|   40 | -172 |   93 |   69 |  198 | -118 |   37 |  -26 |  -31 |   18 |   71 |   37 |    0 |   55 |  -14 |   23 |   23 |  -26 |   52 | -128 |   93 |   38 |  -56 |   26 |  -86 | -107 |   68 | -290 | -354 |	<86>, (74)
|  117 |  -47 |   89 |   14 |  142 | -134 |   32 |   -3 |  -45 |  -41 |   98 |   35 |  -27 |   82 |  -65 |    8 |   30 |  -11 |   56 |  -95 |   97 |   39 |  -44 |    5 |    5 |  -43 |  -60 | -157 | -124 |	<86>, (71)
|  -28 | -285 |   76 |   96 |  251 |   56 |   26 |  -57 |    7 |  115 |   11 |    4 |  -35 |   10 |   79 |   22 |  -17 |  -14 |   40 | -106 |   42 |   22 |  -30 |   49 |  -93 | -146 |  243 | -344 | -365 |	<83>, (67)
|    5 | -238 |   61 |  -81 |  134 |  -13 |   32 |  -52 |  -56 |  103 |  132 |  -20 |  -30 |   37 | -191 |   50 |   23 |  -43 |  -12 |  -82 |  171 |   89 |   13 |   82 |  -28 |  -12 |  109 | -215 | -102 |	<79>, (67)
|   -2 | -325 |   73 |  -86 |  268 |    2 |    2 |  -71 |  -47 |  136 |  121 |    1 |  -25 |   60 | -167 |   38 |    9 |  -36 |    9 | -128 |  153 |  111 |  -32 |   98 |  -15 |  -68 |  121 | -250 | -279 |	<79>, (67)
|   52 |  -13 |   34 |   -9 |   66 |  -45 |   18 |   -5 |   -4 |   34 |   88 |   29 |   10 |   59 |   28 |   28 |   55 |   14 |   11 |  -59 |   13 |   33 |    9 |   19 |  -43 |  -63 | -114 | -189 |   28 |	<86>, (74)
|   56 |  -50 |   36 | -136 |   62 | -109 |   37 |    9 |  -34 |   30 |  121 |  -12 |   -5 |   67 | -153 |  -18 |   37 |  -18 |   22 |  -65 |  135 |   58 |  -13 |  -11 |   12 |  -21 | -176 |  -86 | -112 |	<86>, (71)
|   -8 | -177 |  -55 |  -68 |  347 |  -52 |   10 |   10 |  -11 |  -18 |  102 |  -10 |   -1 |   60 |   31 |  -42 |   90 |   49 |   66 | -116 |   83 |   47 |   -4 |   29 |   -5 | -125 | -175 | -125 | -145 |	<84>, (62)
|   62 | -121 |   61 |  141 |  177 |  -16 |   22 |  -31 |   19 |   37 |   44 |   74 |  -11 |   -7 |  211 |  -93 |  -99 |   14 |   11 |  -22 |  -12 |   53 |   25 |  -44 |  -20 | -116 |  285 | -179 | -252 |	<86>, (67)
|   47 |   -9 |    6 | -203 |    7 | -132 |   10 |   -2 |  -38 |   25 |  111 |    0 |   -3 |   55 | -199 |   93 |   95 |  -15 |   13 |  -55 |  173 |   44 |   -2 |   12 |  -14 |   44 | -131 |  -45 | -120 |	<86>, (71)
|   25 | -174 |  115 |    4 |  153 |  -19 |   36 |   10 |  -55 |   76 |  111 |    0 |  -27 |   50 | -202 |   63 |   20 |  -68 |   19 | -117 |  103 |   57 |  -34 |   63 |  -53 |  -82 | -200 | -303 |    6 |	<83>, (71)
|   22 |  -98 |    6 |  -20 |  159 | -123 |   24 |   -5 |  -15 |   -1 |   99 |   41 |    4 |   68 |  -11 |   -2 |   23 |    4 |   48 |   -4 |   98 |   38 |   -7 |   -7 |  -18 |  -93 |   40 | -147 | -328 |	<86>, (71)
|  -32 | -284 |   66 |  -89 |  258 |    1 |   25 |   -5 |  -58 |   88 |  106 |  -18 |  -34 |   80 | -230 |   -5 |   -5 |  -20 |   34 |  -73 |  126 |   52 |   -1 |   67 |  -16 |  -35 | -325 | -211 | -201 |	<83>, (67)
|   16 | -269 |   75 |  -77 |  205 |   16 |  -13 |  -61 |  -55 |  122 |   11 |  -30 |  -11 |   92 | -124 |   71 |    4 |  -23 |   43 |  -94 |  135 |   39 |  -34 |  101 |  -39 |  -48 |   81 | -209 | -309 |	<79>, (66)
|   49 | -212 |   57 |  158 |  338 |  -12 |    6 |  -30 |   55 |   77 |   36 |   51 |    8 |   83 |  328 |  -78 |  -53 |   26 |   56 | -122 |  -90 |   32 |    3 |   31 |  -60 | -193 |  217 | -382 | -335 |	<86>, (67)
|  -74 | -175 |  -67 | -154 |  275 |   21 |    3 |   31 |  -32 |   10 |  184 |  -32 |  -60 |  -40 |  -81 |   -3 |   66 |   33 |    6 | -108 |  125 |   44 |  -24 |   16 |  -34 |  -90 | -282 |  -78 |   93 |	<84>, (67)
|   87 | -241 |  166 |  187 |  422 |  -99 |   17 | -101 |    5 |    0 |    9 |   72 |   18 |  107 |  358 |  -47 |  -54 |   10 |   90 | -180 |  -33 |   11 | -118 |   38 |  -60 | -230 |  530 | -442 | -670 |	<86>, (66)
|   83 | -119 |  145 |   53 |  161 |  -71 |   14 |  -58 |  -14 |   64 |   58 |   48 |  -28 |   13 |  185 |   29 |  -33 |   22 |   28 |  -96 |   28 |   49 |  -43 |    3 |  -76 | -114 |  328 | -290 | -307 |	<86>, (71)
|  -12 | -255 |   45 |   12 |  231 |   -4 |   19 |  -41 |  -40 |   43 |  108 |  -22 |  -34 |   20 | -108 |   -4 |   11 |  -25 |   19 |  -89 |  151 |   41 |  -20 |   61 |  -27 |  -45 |  157 | -145 | -273 |	<79>, (67)
|   51 | -336 |   31 |  -63 |  294 |  -14 |   36 |  -44 |  -51 |  123 |  101 |  -23 |  -33 |   69 |  -64 |   19 |   19 |   16 |   36 | -117 |  214 |   76 |    2 |   82 |  -28 |  -95 |  172 | -259 | -266 |	<79>, (67)
|   57 | -152 |   57 |   23 |   92 |  -46 |   41 |   14 |  -40 |   88 |  119 |  -21 |  -14 |   44 | -212 |   54 |   76 |  -38 |   14 |  -98 |  128 |   54 |   -8 |   43 |  -69 |  -44 |  -92 | -277 |   78 |	<83>, (74)
|   41 | -216 |   38 |  268 |  332 |   20 |    9 |  -71 |   58 |  -14 |  -53 |   68 |    6 |  -27 |  552 |  -84 | -141 |   26 |   61 |  -90 | -113 |  -38 |  -61 |  -17 |  -76 | -279 |  743 | -338 | -494 |	<86>, (62)
